Where the symbols take the objects:
J931: ρ>J12, τ>J747, σ>J912, η>J664, θ>J29, λ>J100
J591: ρ>J424, τ>J78, σ>J235, η>J180, θ>J441, λ>J332
J573: ρ>J664, τ>J776, σ>J441, η>J678, θ>J892, λ>J74
J383: ρ>J17, τ>J422, σ>J212, η>J514, θ>J75, λ>J494
J798: ρ>J776, τ>J728, σ>J604, η>J591, θ>J748, λ>J441
J985: ρ>J325, τ>J393, σ>J916, η>J212, θ>J981, λ>J712
J514: ρ>J767, τ>J895, σ>J532, η>J912, θ>J494, λ>J759
J899: ρ>J981, τ>J745, σ>J325, η>J17, θ>J440, λ>J429
J332: ρ>J604, τ>J678, σ>J78, η>J601, θ>J776, λ>J424
J892: ρ>J100, τ>J912, σ>J831, η>J74, θ>J895, λ>J931
J218: ρ>J440, τ>J379, σ>J981, η>J75, θ>J473, λ>J710
J399: ρ>J860, τ>J440, σ>J710, η>J745, θ>J346, λ>J135
J776: ρ>J869, τ>J74, σ>J573, η>J424, θ>J912, λ>J602
J542: ρ>J931, τ>J831, σ>J748, η>J573, θ>J532, λ>J892
J325: ρ>J264, τ>J899, σ>J75, η>J206, θ>J399, λ>J745
J590: ρ>J340, τ>J963, σ>J217, η>J473, θ>J782, λ>J20
J264: ρ>J710, τ>J981, σ>J429, η>J393, θ>J860, λ>J218
J217: ρ>J479, τ>J590, σ>J617, η>J726, θ>J180, λ>J963
J20: ρ>J303, τ>J479, σ>J963, η>J302, θ>J660, λ>J340
J180: ρ>J983, τ>J782, σ>J969, η>J963, θ>J332, λ>J601
J258: ρ>J494, τ>J212, σ>J767, η>J12, θ>J393, λ>J383
J983: ρ>J78, τ>J73, σ>J660, η>J609, θ>J604, λ>J235
J728: ρ>J74, τ>J441, σ>J798, η>J78, θ>J542, λ>J573
J981: ρ>J399, τ>J218, σ>J264, η>J712, θ>J726, λ>J379
J74: ρ>J748, τ>J602, σ>J776, η>J361, θ>J931, λ>J664
J235: ρ>J678, τ>J591, σ>J73, η>J969, θ>J728, λ>J78
J17: ρ>J712, τ>J916, σ>J206, η>J767, θ>J429, λ>J985
J831: ρ>J747, τ>J892, σ>J542, η>J776, θ>J514, λ>J912
J532: ρ>J29, τ>J514, σ>J12, η>J892, θ>J422, λ>J895
J809: ρ>J451, τ>J860, σ>J135, η>J981, θ>J217, λ>J726
J604: ρ>J573, τ>J798, σ>J361, η>J235, θ>J869, λ>J728
J916: ρ>J75, τ>J985, σ>J17, η>J258, θ>J264, λ>J393
J100: ρ>J514, τ>J398, σ>J747, η>J748, θ>J258, λ>J12
J458: ρ>J963, τ>J617, σ>J346, η>J809, θ>J303, λ>J217
J422: ρ>J916, τ>J494, σ>J383, η>J895, θ>J325, λ>J206
J12: ρ>J759, τ>J532, σ>J398, η>J831, θ>J383, λ>J514
J429: ρ>J379, τ>J264, σ>J745, η>J985, θ>J809, λ>J981
J398: ρ>J895, τ>J12, σ>J100, η>J542, θ>J212, λ>J532
J869: ρ>J892, τ>J748, σ>J664, η>J728, θ>J398, λ>J542
J782: ρ>J73, τ>J601, σ>J180, η>J20, θ>J678, λ>J660
J710: ρ>J809, τ>J399, σ>J379, η>J899, θ>J302, λ>J440
J73: ρ>J332, τ>J235, σ>J983, η>J303, θ>J798, λ>J591
J303: ρ>J601, τ>J969, σ>J609, η>J217, θ>J591, λ>J180
J78: ρ>J361, τ>J332, σ>J591, η>J782, θ>J573, λ>J678
J860: ρ>J302, τ>J726, σ>J809, η>J218, θ>J590, λ>J473
J969: ρ>J660, τ>J180, σ>J303, η>J590, θ>J78, λ>J782
J340: ρ>J180, τ>J609, σ>J479, η>J458, θ>J73, λ>J303
J346: ρ>J590, τ>J458, σ>J302, η>J135, θ>J609, λ>J617
J441: ρ>J602, τ>J573, σ>J728, η>J332, θ>J831, λ>J776
J379: ρ>J135, τ>J710, σ>J218, η>J325, θ>J451, λ>J399
J745: ρ>J218, τ>J429, σ>J899, η>J916, θ>J135, λ>J264
J609: ρ>J782, τ>J303, σ>J340, η>J617, θ>J235, λ>J969
J451: ρ>J617, τ>J302, σ>J473, η>J399, θ>J479, λ>J346
J75: ρ>J429, τ>J325, σ>J712, η>J494, θ>J710, λ>J899
J601: ρ>J235, τ>J660, σ>J782, η>J479, θ>J424, λ>J983
J767: ρ>J422, τ>J258, σ>J29, η>J398, θ>J985, λ>J212
J712: ρ>J745, τ>J75, σ>J393, η>J422, θ>J379, λ>J325
J212: ρ>J206, τ>J383, σ>J258, η>J532, θ>J712, λ>J422
J895: ρ>J258, τ>J759, σ>J514, η>J931, θ>J206, λ>J29
J747: ρ>J532, τ>J100, σ>J931, η>J869, θ>J767, λ>J398
J393: ρ>J899, τ>J712, σ>J985, η>J383, θ>J218, λ>J75
J660: ρ>J591, τ>J983, σ>J601, η>J340, θ>J361, λ>J73
J424: ρ>J728, τ>J361, σ>J678, η>J983, θ>J602, λ>J604
J726: ρ>J346, τ>J473, σ>J860, η>J379, θ>J963, λ>J451
J748: ρ>J912, τ>J542, σ>J869, η>J441, θ>J12, λ>J831
J473: ρ>J458, τ>J451, σ>J726, η>J710, θ>J20, λ>J302
J963: ρ>J609, τ>J20, σ>J590, η>J451, θ>J601, λ>J479
J912: ρ>J398, τ>J931, σ>J892, η>J602, θ>J759, λ>J747
J206: ρ>J393, τ>J17, σ>J494, η>J29, θ>J745, λ>J916
J440: ρ>J726, τ>J135, σ>J399, η>J429, θ>J458, λ>J809
J361: ρ>J441, τ>J604, σ>J424, η>J73, θ>J664, λ>J798
J617: ρ>J20, τ>J217, σ>J458, η>J860, θ>J969, λ>J590
J759: ρ>J212, τ>J29, σ>J895, η>J747, θ>J17, λ>J767
J135: ρ>J473, τ>J809, σ>J440, η>J264, θ>J617, λ>J860
J678: ρ>J798, τ>J424, σ>J332, η>J660, θ>J74, λ>J361
J29: ρ>J383, τ>J767, σ>J759, η>J100, θ>J916, λ>J258
J479: ρ>J969, τ>J340, σ>J20, η>J346, θ>J983, λ>J609
J494: ρ>J985, τ>J206, σ>J422, η>J759, θ>J899, λ>J17
J602: ρ>J542, τ>J664, σ>J74, η>J604, θ>J747, λ>J869
J664: ρ>J831, τ>J869, σ>J602, η>J798, θ>J100, λ>J748
J302: ρ>J217, τ>J346, σ>J451, η>J440, θ>J340, λ>J458

The rows follow the links: the fewer symbols apart two objects are, the more alike their rows tend to be.

Each row is also shifted at random along 3 hidden directions that mean nothing.

Some objects, each with a row of numbers:
J969 -> [-68, -32,  -2, -43,  19, -15,  -4, -27,   4,  32, -49,  10,  -6,   2, -14,   1, -14,  -1, -16,  49, -23,  29,  30,   9, -13, -21,  22, -12,  -3, -27,  29,   9,  33,  34, -22,  17, -19,  -9,  21,  13, -22]
J710 -> [ -7,  19,  21,  29,  15, -31,   5, -19, -30,   0,  38,  27, -39,  29,   1,   1,  18,  18, -11, -38,   5, -42, -30, -32,  32,  27,  16,  -4,  -3,   4, -17, -28, -25, -13,  25,  35,  22,   5,  44,  27, -10]
J12 -> [111,  19, -19,   4, -21,   7,   2,   9,  45,   2,  10, -19,  41,  -6,   0,  13, -36, -24,  17,  22,   5,   7,  31,  30, -20,   4,  22,  32, -11,   7,  17,  12,  13,  26, -50, -12, -18, -10,  17,  18,  38]
J869 -> [ 21,  24, -23,   4,   8,  14,   8,  15,  -4, -25,  14, -46,  31, -20,  -2,  36,   1, -11,  -1,  21,   2,   9, -19,  17,  -5,  31, -15,   4,   1,  30, -34,  43, -32,   7,   5, -45,   7,   7, -46,  -3, -11]
J75 -> [-28, -19,  21,   9,  -8,   7,  10,  22,   1,  34,  34,  30, -28, -15, -13, -11, -40, -24, -29,  12, -16,   0,  59, -38,  29,  13,  38, -19,  39,  38,  -3, -27,  -7,  -1, -23,   7, -12,  -4,  94,  -1,  21]
J728 -> [ -5, -15, -11, -21,  30,  10,   6,  14, -40,   0,  -9, -22,   3, -22,  -4,  26,  12,  -2, -10,  18, -14,  22, -15, -14,  17,  17, -16, -31,  10,  24, -27,  13, -24,  -3,  13, -40,   9,  12, -37, -31, -27]
J422 -> [ 26, -10,   9,   1, -29,  18,   0,  28,  33,  24,  16,  11,  14,  -9,   1, -15, -42, -26,  10,  -3,   1,  10,  53,  -5,   3, -18,  27,  11,  15,  17,  23, -29,  19,   8, -45,  -5, -17, -11,  52,  -8,  51]
J393 -> [-37, -17,  19,  17, -29,  30,   3,  37,  30,   8,  27,  19, -16, -31, -16, -32, -27, -27, -26,  16,  -7,   3,  63, -12,  -2,  -6,   4,  -9,  49,  31,   1,   1,  -1, -24,  -1, -10, -24,  -5,  48, -19,  17]
J258 -> [-36,   1,  -8,  20, -48,  43,   0,  37,  73, -10,  13,  -8,  29, -42, -15, -24, -43, -43, -12,  49,   0,  15,  77,  37, -44, -13, -11,  22,  35,  21,  13,  40,  13,  -3, -28, -25, -37,  -8,  13,  -9,  27]
J591 -> [  9, -50,  -5, -41,  23,  18,  -2,   3, -10,  15, -49,  -3,  -6, -34, -20,  -5,  -3,  -7, -28,  57, -27,  43,  32,   6, -19, -22, -17, -36,  26,  -1,   4,  30,  17,   1,   9, -16, -21,  -2, -26, -32, -40]
J981 -> [-67,  15,  27,  42,  -3,  -8,   1,   3, -26, -16,  49,  25, -38,  13,   7, -18,  29,  17,  -7, -56,  11, -41, -35, -40,  32,  19, -11, -10,  12,  13, -27, -29, -31, -46,  46,  22,  28,  12,  15,  -6,  -3]
J20 -> [-90,   3,  -2, -12,   9, -18,  -7, -33,  14,  -3, -31,   9,  -5,  15,  -7, -12,   8,  12,  -3,  20,  -6,  -5,  -2,  25, -23, -15,  -4,  12, -17, -40,  21,  18,  20,  12,   6,  31, -10,  -6,  -2,  25, -25]
J809 -> [ -8,  30,  14,  28,  14, -38,   2, -32, -18, -12,  24,  18, -32,  35,   5,  -1,  25,  29,   0, -35,   9, -46, -46, -12,  15,  25,   4,  10, -18, -15, -10,  -9, -17, -13,  32,  40,  23,   5,  17,  36, -15]
J441 -> [104, -18, -11, -24,  31,   7,   3,   7, -36,   5, -16, -24,   4, -17,  -4,  27,   7,  -2, -12,  21, -14,  25, -10,  -8,  10,  12, -13, -26,   9,  20, -22,  18, -17,   6,  11, -34,   6,   7, -32, -23, -29]
J346 -> [-101,   31,    9,    1,   25,  -57,    4,  -49,  -29,   11,    9,   21,  -16,   56,   12,   19,   15,   30,   17,  -43,    6,  -35,  -51,  -14,   26,   21,   36,   16,  -49,  -27,   10,  -38,   -1,   22,   -6,   47,   24,   -2,   38,   50,    5]
J759 -> [  6,  14, -10,  21, -43,  33,  -4,  31,  62, -17,  11, -16,  35, -20,  -2, -18, -28, -31,  12,  18,  13,   7,  41,  36, -36, -12, -10,  28,  11,   8,  10,  24,  14,  -3, -30, -19, -24,  -8,  -7,  -5,  35]
J73 -> [-23, -36,   5, -43,  24,  -5,  -6,  -8, -50,  21, -43,  12, -13,  14,  14,   1,  29,  23,  18, -36,  -4,  29, -34, -28,  22, -26,  -2, -36, -15, -22,   9, -44,  15,  -1,   7,   2,  15,   6, -32, -40, -11]
J617 -> [110,   9,   6, -28,  33, -65,  -2, -66, -15,  40, -20,  32, -16,  57,   0,  16,  -9,  26,   7,  -2,  -8, -16, -13,  -6,  15,   3,  62,  14, -50, -45,  39, -32,  29,  55, -35,  60,   6, -11,  71,  66,   0]
J399 -> [ 76,  21,  19,  57, -16,   5, -12,  -9,  12, -58,  18,  14, -35,  -2,  -6, -43,  49,  21, -22, -17,  15, -50, -31,  14, -28,  -2, -65,   7,  16, -21, -25,  37, -18, -64,  87,  30,   7,  13, -49,   0, -43]
J767 -> [ 35,  10,   0,  -7, -23,  -2,   4,  15,  17,  34,  16,   8,  26,  18,  19,   6, -43, -15,  36, -32,  10,   6,  20, -13,  20,  -5,  53,  17, -21,   7,  25, -55,  18,  31, -69,  -2,  -4, -11,  61,   9,  70]
J479 -> [-64,  -3,   4, -21,  12, -31,  -6, -41,  -7,   7, -36,  16,  -8,  35,   7,  -4,  18,  26,  16, -16,   1,  -5, -25,   7,  -5, -17,   9,   9, -37, -48,  27, -17,  27,  15,   0,  37,   5,  -4,  -4,  23,  -8]
J831 -> [-15,  34, -27,  24, -12,  24,   5,  22,  25, -44,  21, -52,  43, -31,  -5,  23,  -3, -21,   1,  31,   9,   2,  -2,  39, -30,  24, -35,  19,   7,  25, -26,  63, -26,  -7,   6, -49,  -6,   5, -58,  -1,  -3]
J726 -> [-62,  29,   7,  27,  14, -38,   1, -37, -16, -13,  18,  13, -23,  30,   0,   1,  21,  25,  -7, -15,   8, -42, -31,  -2,   8,  23,   6,  13, -19, -17,  -7,   2, -16,  -5,  23,  35,  14,   3,  18,  47, -18]
J398 -> [ 48,  33, -13,  -1,  -9,  -8,   6,   4,  10,  16,  20, -16,  44,  24,  21,  33, -27, -10,  41, -30,  15,  -2,  -9,   1,  15,  16,  42,  29, -34,  12,  10, -35,   3,  38, -60, -13,   8,  -9,  29,  24,  58]
J325 -> [ 46, -14,  28,  13, -10,   3,   4,  18, -12,  18,  30,  35, -30,   8,   2, -20,  -9,  -6,  -8, -33,  -1, -14,  19, -45,  36,   0,  25, -15,  20,  17,  -3, -48,  -4, -18,  -2,  16,   7,   0,  61, -10,  25]
J895 -> [-20,  19, -11,  18, -36,  27,  -1,  27,  54, -12,  18, -20,  40, -15,   0,  -6, -28, -27,  16,  13,  12,   4,  32,  32, -28,  -4,  -3,  33,   4,  12,  13,  16,   8,   7, -33, -22, -18,  -6,  -3,   2,  40]
J745 -> [ 37,  -1,  31,  25,  -6,  -7,   3,  12, -23,   7,  34,  36, -37,  12,   8, -21,  11,   8,  -5, -55,   6, -30, -12, -46,  40,   3,  14, -16,  14,  15, -10, -51, -14, -30,  22,  18,  17,   8,  41, -11,  17]
J180 -> [-59, -33,  -2, -36,  16,  -5, -10, -19,  -1,  15, -51,   8,  -6,  -3,  -6, -10,   5,  12,  -6,  24, -13,  27,  12,  10, -15, -30,  -5, -13,  -5, -32,  24,   3,  30,  10,   3,  15, -11,  -6, -14,  -3, -25]
J451 -> [ 10,  23,   8,  14,  15, -38,  -4, -43,   1,  -7,   2,  12, -19,  31,  -4,  -1,  11,  18, -10,   3,   1, -33, -18,   9, -10,  13,   5,  19, -21, -29,   5,  15,   3,   6,  20,  46,   4,  -1,  20,  51, -23]
J440 -> [  0,  16,  15,  12,  27, -41,  13, -31, -18,  18,  32,  21, -38,  18, -15,  13, -12,   6, -31,  19, -15, -33,   7, -19,  19,  36,  37,   1,   5,   8,  -6,  -2, -15,  18,   2,  38,   2,  -4,  81,  55, -14]

The symbols that take the first to the second take the third to the fourth, perhaps in another order. What is the fourth?
Answers are names.
[ 34,  15,  20,  24,  12, -26,   3, -19, -18,   2,  31,  27, -41,  18,  -9,  -3,   8,  12, -23,  -9,  -3, -39, -11, -23,  22,  26,  13,  -5,   5,   2, -15,  -8, -19, -11,  26,  36,  11,   1,  49,  32, -16]
to [ 13,  30,  24,  35,   9, -31,   0, -24, -40, -16,  30,  27, -39,  41,  19, -10,  43,  35,   9, -74,  17, -54, -67, -33,  33,  19,  -4,   2, -24, -15, -20, -41, -23, -32,  46,  38,  36,  12,   8,  17,  -6]
as [ 98, -13,  25,   5,  13, -22,   9,  -6,  -8,  38,  31,  40, -43,  -8, -24,   1, -36, -12, -49,  42, -26, -13,  59, -31,  25,  26,  55, -16,  34,  24,   0, -10,  -7,  12, -20,  26, -13,  -7, 114,  36,  -6]
to J981

[-93,  16,  12,  40,   6, -14,   5, -10,   3, -19,  39,   9, -34,  -7, -21,  -6,   1,  -3, -42,  33,  -8, -35,  15,   1,  -5,  34,  -5,   2,  26,  14, -23,  38, -27, -19,  35,  19,  -4,   4,  35,  30, -34]
to [-21, -39,   0, -45,  19,  -8,  -8, -15, -30,  20, -52,   9, -10,  10,   6,  -5,  22,  20,  11, -15,  -8,  29, -18, -16,   6, -36,  -6, -27, -10, -28,  15, -25,  24,  -1,   7,   5,   5,  -2, -27, -28, -14]
as [ -5, -22,  -3, -20,  -3,   0, -15, -24,  13, -15, -56,   8,  -7,   6,  -2, -30,  29,  19,   4,   6,   0,  10, -12,  25, -35, -45, -35,   1, -11, -55,  23,  16,  34, -11,  30,  25,  -8,   1, -56, -13, -29]
to J869

[ 51,  -9,   8,  16, -45,  28,  -1,  34,  36,  -2,  12,  13,   8,  -8,   5, -36, -15, -18,  16, -25,  12,   3,  30,  -3,  -7, -30,  -2,  12,  16,   2,  15, -27,  16, -22, -15,  -1, -12,  -6,  13, -28,  42]
to [ 70,   6,  30,  42, -16,   0,  -7,   8, -14, -24,  29,  29, -41,   8,   2, -36,  35,  17,  -7, -52,  12, -37, -28, -29,  14,   0, -27, -10,  14,  -2, -19, -20, -18, -57,  55,  22,  16,  11,  -9, -17,  -6]
as [-90, -38,   0, -34,  19,  15,  -4,   5, -31,   9, -39,  -3,  -8, -12,   3,  -2,  19,   7,  -4,   3, -13,  32, -10, -13,   4, -22, -21, -36,   8,  -8,  -4,  -1,   6,  -7,  20, -16,   2,   6, -43, -43, -25]
to J776

[117,   1,   7,  34, -63,  45, -16,  37,  51, -36,  -1,   6,  15, -12,  14, -61,  16,  -4,  29, -47,  32,  -7,   2,  23, -36, -48, -52,  23,   6, -18,  17,  -9,  21, -52,  22,  -9,  -7,   2, -60, -48,  35]
to [-68,  35, -23,  27, -29,  26,   3,  27,  48, -29,  25, -41,  49, -25,  -3,  12, -23, -33,   6,  32,  15,   1,  20,  44, -33,  12, -16,  34,   6,  26, -10,  50, -11,   7, -19, -39, -14,   0, -26,   6,  21]
as [106,  23, -12,  13, -36,  13,  -4,  15,  37,  -9,   7, -10,  38,   9,  19,  -7,  -9,  -9,  40, -32,  22,  -5,  -2,  21, -14, -14,   2,  35, -19,  -5,  18, -15,  12,   3, -31,  -9,  -3,  -5, -14,  -3,  49]
to J748

[-60,  28, -21,  13,   7,  18,   8,  19, -14, -27,  23, -46,  31, -17,   8,  35,   9,  -9,   8,   3,  10,  -1, -32,   9,   4,  38, -23,   3,  -3,  36, -42,  32, -39,  -3,   9, -50,  15,  11, -55, -10,  -5]
to [-59,  38, -24,  28, -18,  21,   4,  23,  28, -39,  26, -49,  47, -20,   6,  22,  -6, -20,  13,  13,  15,  -6, -10,  38, -24,  25, -25,  26,  -3,  24, -24,  44, -25,  -1,  -5, -46,   1,   4, -50,   1,  11]
as [109, -52,  -8, -45,  22,  20,  -2,   3,  -5,  16, -51,  -5, -10, -41, -25,  -1, -11, -12, -37,  77, -31,  49,  47,   8, -24, -19, -12, -38,  34,   3,   5,  43,  17,   6,   8, -20, -25,  -1, -19, -27, -49]
to J798

[ 79,  -3,   1,  13, -45,  26,  -8,  30,  47,  -2,   7,   5,  23,  -5,   8, -29, -19, -18,  20, -14,  12,   4,  32,  13, -17, -27,   1,  18,   8,  -3,  21, -14,  21,  -6, -26,  -9, -14,  -6,   6, -19,  44]
to [-55,  22, -13,  18, -36,  24,   1,  30,  51, -11,  21, -20,  39, -13,   5,  -2, -29, -29,  19,   3,  14,   2,  24,  27, -21,  -2,   0,  29,   1,  14,   6,  10,   5,   4, -36, -23, -14,  -5,   0,   0,  45]
as [-120,  -44,   -6,  -43,   22,    3,    0,  -15,   10,   28,  -45,    1,   -4,  -23,  -25,    1,  -22,  -10,  -29,   76,  -31,   40,   53,   15,  -22,  -17,    8,  -20,   17,   -8,   17,   31,   29,   29,  -14,    4,  -28,   -6,   14,    4,  -31]
to J340

[-68, -39,  -6, -32,  24,  20,   2,  13, -23,   8, -29,  -9,  -8, -35, -12,   8,   5,  -4, -23,  40, -23,  39,  15,  -5,   0,  -5, -17, -40,  25,  13, -12,  22,  -4,  -3,  18, -30,  -9,   3, -33, -39, -36]
to [-19, -43,  -1, -46,  26,   1,  -2,  -5, -34,  27, -43,   4,  -8,  -9,  -4,   6,   6,   8,  -6,  14, -20,  38,   4, -15,  10, -21,   6, -37,   5, -10,   6, -12,  15,   8,   1,  -8,  -1,  -2, -14, -30, -22]
as [-41,  -9,   2, -22,   6, -20, -11, -34, -12,  -1, -44,  13,  -7,  32,  15, -15,  33,  33,  26, -37,   7,  -1, -41,   3,  -7, -37, -12,   4, -35, -57,  25, -27,  31,   0,  16,  31,  11,   1, -38,  -3, -10]
to J20

[ 23,  25,  20,  36,  11, -30,  -4, -27, -19, -24,  25,  22, -32,  31,   5, -11,  33,  27,  -7, -37,   8, -49, -47,  -8,   8,  16, -12,   9, -14, -18, -13,  -9, -19, -23,  45,  41,  21,   7,   5,  27, -19]
to [ 14,  31,  14,   9,  26, -61,   4, -49, -39,   8,  14,  26, -29,  62,  16,  15,  25,  39,  17, -61,  12, -48, -63, -26,  37,  25,  30,  12, -47, -25,   4, -47,  -9,  11,   8,  56,  33,   1,  39,  48,   3]
as [ 51, -15,  21,  40, -33,  36,  -5,  33,  36, -28,  24,  18, -32, -46, -26, -55,   3, -20, -44,  31,  -5, -14,  51,   2, -28, -12, -43, -10,  63,  17, -14,  38,  -9, -58,  48,  -1, -21,   3,  -1, -25, -22]
to J264

[ 56,  30, -21,  -2,   9,  -9,  13,   2,  -8,   4,  19, -32,  35,   5,   8,  49, -16, -11,  17,   5,   1,   3, -14,   7,  17,  34,  24,  15, -19,  26, -12,   6, -18,  32, -39, -28,  10,  -1,   4,  20,  23]
to [-55,  43, -20,  23, -19,  10,   3,  20,  17, -26,  27, -36,  46,   2,  18,  20,  -2, -10,  32, -24,  23, -10, -26,  23,  -7,  18, -11,  30, -22,  18, -14,   7, -14,   4, -20, -34,  12,   3, -35,   3,  35]
as [-34,  22, -18,   2, -23,   8,   7,  19,  39,  13,  24, -20,  46,  -7,   1,  24, -49, -31,  10,  28,   3,   8,  43,  20,  -7,  16,  37,  28,  -4,  24,   9,   8,   4,  36, -66, -22, -18, -10,  41,  27,  46]
to J29

[-14,  -3, -14,   6,   9,  29,   0,  23, -24, -41,  -1, -39,  10, -30,   0,  11,  36,   1,  -1,   3,   3,  14, -36,   9,  -7,  11, -58, -22,  15,  21, -44,  43, -30, -32,  48, -48,  12,  15, -99, -45, -36]
to [ -7,   3, -10,  15, -43,  37,  -2,  39,  72, -10,  11, -13,  31, -33, -11, -20, -40, -40,  -5,  46,   5,  10,  69,  34, -42, -15,  -5,  25,  25,  14,  16,  34,  16,   3, -32, -22, -33,  -9,  11,  -5,  31]
as [ -4, -29, -10, -47,  45,  -3,  12,   6, -46,  39, -10, -15,   0, -22, -11,  47, -20, -13, -24,  45, -32,  38,  18, -27,  31,  27,  32, -37,  15,  38, -19,   6, -14,  33, -25, -31,   2,  -1,  25,  -6, -19]
to J895

[-77, -13,  17,  35, -45,  44,  -3,  49,  38, -17,  27,  11,  -8, -36, -10, -44,  -9, -24, -17,   0,   5,  -4,  44,  -4, -12, -15, -27,  -2,  48,  25,  -6,   9,  -5, -46,  19, -15, -17,   0,   0, -36,  16]
to [112,   9,  20,  19,  13, -27,   2, -23, -15,   8,  24,  30, -40,  17, -11,  -5,   4,  10, -28,   2,  -6, -35,   1, -18,  16,  19,  17,  -2,   8,  -1,  -6,  -6, -12,  -7,  22,  41,   4,   1,  54,  36, -19]
as [137,  -1,  25,   8,  18, -35,   6, -21, -21,  28,  26,  37, -48,  20, -10,   0,  -8,   7, -26,  -2, -11, -26,  11, -35,  34,  22,  40,  -9,   8,   7,  -1, -27, -10,   4,  -1,  40,   4,  -4,  89,  34,  -6]
to J346

[-35,  17,  15,  26,  18, -28,  10, -23, -11,   3,  34,  19, -38,  14, -14,   9,  -2,   5, -34,  13,  -8, -34,   7, -17,  21,  36,  25,  -1,  10,  12, -14,   5, -25,  -2,  14,  33,   5,  -2,  61,  45, -20]
to [ 50,  23,   5,  23,   3, -26, -10, -40,  13, -31,  -4,  10, -20,  21,  -6, -20,  28,  27, -11,   4,   5, -36, -23,  26, -31,   1, -26,  20, -14, -42,   6,  32,   4, -14,  42,  44,  -2,   1, -17,  36, -36]
as [ 73, -16,  16,   4, -33,  17,   0,  30,  21,  20,  15,  24,  -1,  -7,   2, -25, -24, -19,   5, -19,   4,   4,  40, -20,  10, -20,  21,   2,  20,  11,  18, -40,  14,  -7, -29,   2, -11,  -6,  49, -15,  44]
to J899

[ -9,   0,  23,  13,  21, -23,  15,  -9, -18,  30,  42,  32, -44,   1, -16,   9, -28,  -8, -40,  19, -19, -21,  33, -41,  37,  35,  52, -17,  26,  32,  -8, -16, -17,   9, -10,  25,  -1,  -4, 108,  33,  -3]
to [100,   7,  18,  31,   4, -11,  -1, -14,  13, -14,  22,  20, -41,  -7, -25, -21,   5,   3, -45,  34, -10, -29,  22,   5, -13,  14,  -9,   3,  27,   0, -11,  36, -13, -21,  38,  31,  -9,   0,  30,  30, -37]
as [115,  -8, -18, -14,  22,  15,   7,  10, -16, -12, -11, -33,  11, -31, -10,  24,   4, -10, -19,  44, -13,  24,   0,   9,  -8,  19, -22, -21,  14,  23, -26,  46, -21,   4,  11, -38,  -3,   6, -42, -18, -31]
to J664

[ 11, -17,  22,   9, -12,   5,   8,  20,  -1,  30,  33,  35, -24, -12,  -9, -14, -28, -18, -20,  -1,  -6,  -3,  46, -37,  28,   7,  31, -16,  34,  29,   2, -36,  -3,  -8, -16,   8, -10,  -4,  80,  -5,  23]
to [ 30,  -1,  25,  23,   2, -13,   5,  -3, -11,   8,  34,  28, -44,   1, -14, -11,  -5,  -1, -32,   0,  -6, -26,  15, -29,  20,  16,  16, -12,  25,  17, -14,  -8, -19, -19,  19,  24,   4,   2,  57,  16, -12]
as [ -6,  28, -27,   5,   2,   9,  11,  12,  21,  -6,  25, -44,  42, -19,  -7,  36, -34, -28,  -7,  53,  -3,   9,  25,  28, -14,  36,  13,  21,   3,  36, -14,  47, -19,  33, -36, -40, -10,  -6,   6,  24,  10]
to J12

